Here is a tiny trained network, its code and every weight. The questions are about switching its units off for an input and a class, where a switched-off unit gives its printed mean instead of its output.

import numpy as np


def w(rows, s, z=0):
    codes = np.array(rows[::2]) - 128.0
    scale = np.full(codes.shape[1], s)
    scale[-1] = z or s
    return codes * scale


def f(y):
    return y / 2 * (1 + np.tanh(0.7978845608 * (y + 0.044715 * y**3)))


def log_softmax(a):
    a = a - a.max(-1, keepdims=True)
    return a - np.log(np.exp(a).sum(-1, keepdims=True))


def net(x, mask):
    res = np.array(x, float).reshape(1, 2) / 4 @ E
    y = f(res @ A[0][:, :-1].T + A[0][:, -1])
    res = res + np.where(mask, y, B[0][:, -1]) @ B[0][:, :-1]
    return log_softmax(res[-1] @ U[:, :-1].T + U[:, -1])


A, B = {}, {}
E = w([
[32,89,136,85],'x0',
[118,247,41,94],'x1',
],0.015)
A[0] = w([
[232,219,85,162,200],'N0',
[9,101,131,85,153],'N1',
[54,84,160,185,149],'N2',
[99,98,180,138,139],'N3',
[16,192,65,111,131],'N4',
[203,76,195,137,253],'N5',
[96,190,85,89,175],'N6',
],0.014,0.0051)
B[0] = w([
[225,81,27,231,254],'N0',
[64,234,65,125,194],'N1',
[38,158,122,186,176],'N2',
[56,98,149,156,167],'N3',
[164,131,177,69,218],'N4',
[120,8,141,182,221],'N5',
[230,106,168,65,206],'N6',
],0.012,0.02)
U = w([
[246,119,35,203,252],'0',
[164,198,202,65,28],'1',
[95,183,71,182,115],'2',
[139,65,187,188,53],'3',
],0.013,0.0032)

Each question gives the input, the list of numbers given to net, and the class t.
The units are the neurons (one row each of A and B). Each row of codes is followed by its name. A weight is (code - 128) times the scale printed after its matrix; where a second scale follows, it is the last column's (A, B and U).
mask holds one flag per neuron, in row order. A switched-off neuron (its flag False) gives its mean, the last column of its row in B, instead of its output. The means were averaged over made-up inputs and are rounded, as every weight is.
A unit's drop is (log p(t) with every unit on - log p(t) with that unit switched off) / (log p(t) with every unit on - log p(t) with every unit switched off).
The circuit of an input: a set's keep is (log p(t) with only the set's units on - log p(t) with every unit switched off) / (log p(t) with every unit on - log p(t) with every unit switched off). Starting from all 7 units, units are removed one at a time, each time the one whose removal leaves the highest keep (on an exact tie, the one counted first), for as long as the keep stays at least 0.8.
units of the circuit, in order: the units of the circuit, biggest drop first
unit that matters most: the unit with the biggest drop
top k neurons: the k neurons with the biggest drops, biggest first
drop of u: that unit's drop, to one decimal
input [7,-8], class 2: unit that matters most => N1
input [1,0], class 2: units of the circuit, in order => [N0 N6]
input [4,-5], class 2: top 3 neurons => [N1 N2 N6]
input [2,4], class 1: units of the circuit, in order => [N0 N4]
input [6,1], class 1: top 3 neurons => [N0 N4 N5]
input [3,8], class 1: top 3 neurons => [N4 N5 N6]
input [1,-2], class 3: top 2 neurons => [N0 N1]
input [8,-6], class 2: drop of N1 => 0.4
input [-5,-5], class 3: drop of N0 => 0.1
input [-1,-5], class 3: drop of N5 => 0.0
